A =
90, 88, 95, 106, 94, 123, 114, 101, 102
92, 118, 106, 124, 110, 84, 102, 104, 87
48, 88, 115, 114, 106, 116, 122, 112, 106
121, 96, 123, 113, 100, 110, 92, 83, 81
133, 98, 106, 112, 100, 92, 88, 80, 99
97, 94, 112, 101, 94, 126, 122, 102, 92
91, 97, 93, 101, 93, 117, 136, 144, 126
88, 101, 96, 105, 87, 111, 117, 101, 75
80, 47, 88, 81, 100, 127, 113, 113, 110
98, 114, 129, 122, 99, 120, 78, 90, 84
88, 88, 105, 103, 100, 101, 111, 102, 97
Indices start at 1.
(1, 1): 90
(7, 3): 93
(6, 3): 112
(7, 6): 117
(4, 5): 100
(1, 4): 106
(2, 6): 84
(2, 9): 87
(11, 3): 105
(9, 2): 47
(6, 6): 126
(8, 7): 117
(2, 4): 124
(9, 9): 110
(4, 2): 96
(6, 7): 122
(5, 4): 112
(8, 9): 75
(2, 5): 110
(5, 8): 80
(5, 9): 99
(8, 8): 101
(3, 3): 115
(4, 6): 110
(10, 5): 99
(8, 3): 96
(11, 2): 88
(1, 2): 88
(10, 3): 129
(10, 7): 78
(10, 6): 120
(5, 2): 98
(6, 8): 102
(3, 5): 106

M =
[[ 93 104  88 131 121 106 110 105 164 125  58  90  79  79 110  43]
 [ 65  71 111  98 142 169 104  94 112 123  86 132 106  74 139  97]
 [ 82 115  83  97 146 166  93 110 102  87  79  85  69  92 147  66]
 [ 52 142  90  69 144 147 110 109 124  84  95  94 109  87 145  84]
 [ 78  82  67  64 131 112 114 124 100 111  67 132  76 121  48  56]
 [ 52 103 127  75 149 112 127 147 127 122 138 107  84  85  85  81]
 [ 32 112  81 102 130 122 127 142 111 108 117  99  62 112 141  85]
 [131  98  58  80 129 142  72 118 118 128 145 116 118  83  78  63]
 [ 87 116 125  88 148 135 106 101 133 102 137 110 137  41 110  79]
 [ 61 122  44  85 116 134  98 117 138 125  84 110  88 117 149  80]
 [ 44  95 107 108 119 106 120  95  97  95  69 148  73  85 165  87]]
Indices start at 1.
(1, 1) = 93
(2, 11) = 86
(3, 4) = 97
(1, 3) = 88
(7, 2) = 112
(5, 13) = 76
(3, 1) = 82
(1, 10) = 125
(11, 11) = 69
(2, 10) = 123
(11, 8) = 95
(10, 2) = 122
(11, 12) = 148
(7, 7) = 127
(1, 6) = 106
(4, 16) = 84
(2, 2) = 71
(2, 8) = 94
(7, 12) = 99
(5, 11) = 67
(3, 11) = 79
(5, 1) = 78
(3, 6) = 166
(11, 6) = 106
(9, 16) = 79
(8, 3) = 58
(11, 3) = 107
(9, 5) = 148
(7, 11) = 117
(2, 5) = 142
(3, 5) = 146
(8, 4) = 80
(1, 4) = 131
(10, 16) = 80

W =
80, 110, 93, 84, 129, 45, 116
130, 60, 123, 99, 122, 119, 97
Rows and columns are counted from 1.
row 1 col 1 => 80
row 2 col 6 => 119
row 1 col 7 => 116
row 1 col 3 => 93
row 1 col 2 => 110
row 1 col 5 => 129

X =
[[125 136 110 103  99 108]
 [118 113 102  84 117 147]
 [ 85  64  98  86  99 108]
 [ 94  98  96  90 113  96]
 [116  78  75 100  88 114]
 [125  83  53 116 117 102]
 [123  87  61 113 106 105]
 [111  84  74  85  77 109]
 [100 106  75 141 109  97]
 [122  90  90  81  91 123]
 [111  91  67 106 119  92]
 [ 79 118  89  89 116  92]
 [109 133  65 122 115 103]
 [118  83  31 103 141  97]
 [107  97  77  93 131 105]
 [112  90  61  99 139 100]]
Rows and columns are counted from 1.
(1, 1) = 125
(12, 4) = 89
(8, 1) = 111
(2, 5) = 117
(14, 3) = 31
(4, 2) = 98
(7, 4) = 113
(8, 2) = 84
(14, 4) = 103
(7, 6) = 105
(13, 2) = 133
(9, 4) = 141
(2, 3) = 102
(12, 3) = 89
(7, 5) = 106
(6, 2) = 83
(13, 1) = 109
(6, 3) = 53
(11, 6) = 92
(5, 6) = 114
(2, 4) = 84
(12, 5) = 116
(4, 5) = 113
(5, 4) = 100
(14, 5) = 141
(5, 2) = 78
(11, 5) = 119
(4, 3) = 96
(8, 6) = 109
(13, 4) = 122
(15, 2) = 97

a =
129   90  169  141  156   91   60  125   41  110  129   96   93   49  132
129   86  121   95  127   89  118   91  128   65   65   70   82   40   76
 53  109  113   47  121  115  117  130   85   77  129   81   84   67  103
 55   80  116   47  156  143  119   66  128  146  108   94  100  151   76
112  146  169  139  115   89   86  133  124  123  122  117  109  151  111
105   76  161   53   95  143   52  108   64  146   78   70  118  128  119
123   76   31   92  151  105  119  122   58  110   65  128  121   49  132
 53  146   94  141   95  119  115   79  125   46   93  121  118  107  106
 92  127   31  110  129  103   94   66   66   76   70  128   82   99   87
 67  114   83  124  147   90   52  133   41   46  120  117  121   40  128
Indices start at 1.
(1, 1)	129
(3, 7)	117
(5, 1)	112
(9, 1)	92
(8, 12)	121
(6, 5)	95
(4, 2)	80
(6, 10)	146
(7, 10)	110
(3, 1)	53
(1, 6)	91
(6, 14)	128
(6, 8)	108
(10, 8)	133
(7, 15)	132
(1, 10)	110
(6, 7)	52
(8, 15)	106
(1, 8)	125
(7, 8)	122
(4, 5)	156
(8, 3)	94
(1, 3)	169
(2, 1)	129
(3, 8)	130
(10, 1)	67
(6, 6)	143
(9, 3)	31
(5, 2)	146
(4, 13)	100
(9, 9)	66
(6, 3)	161
(8, 1)	53
(10, 3)	83
(3, 15)	103

grid =
124, 119, 112, 102, 102, 106
81, 96, 73, 92, 103, 135
96, 77, 132, 113, 114, 59
111, 105, 83, 97, 84, 110
105, 98, 110, 104, 75, 76
87, 90, 107, 111, 121, 73
87, 128, 63, 99, 84, 123
122, 94, 114, 114, 87, 98
84, 100, 110, 95, 121, 121
136, 90, 114, 103, 139, 88
88, 47, 103, 141, 85, 90
86, 115, 74, 91, 117, 129
Indices start at 1.
(1, 1)	124
(4, 3)	83
(9, 1)	84
(5, 1)	105
(2, 1)	81
(11, 2)	47
(5, 4)	104
(2, 6)	135
(4, 5)	84
(9, 2)	100
(3, 1)	96
(12, 2)	115
(6, 6)	73
(8, 4)	114
(10, 6)	88
(8, 1)	122
(1, 3)	112
(12, 6)	129
(5, 3)	110
(11, 1)	88
(12, 3)	74
(3, 5)	114
(12, 5)	117
(3, 6)	59
(10, 2)	90
(5, 5)	75
(11, 5)	85
(11, 3)	103

x = [[92, 36, 93, 107], [92, 36, 92, 107], [92, 36, 51, 130], [88, 36, 78, 116], [81, 36, 60, 128], [82, 36, 51, 133], [100, 36, 93, 105], [83, 36, 60, 127]]
Rows and columns are counted from 1.
(1, 1) = 92
(3, 2) = 36
(1, 3) = 93
(2, 3) = 92
(5, 4) = 128
(3, 3) = 51
(2, 2) = 36
(8, 2) = 36
(1, 4) = 107
(8, 4) = 127
(8, 3) = 60
(3, 1) = 92
(5, 2) = 36
(5, 3) = 60
(5, 1) = 81
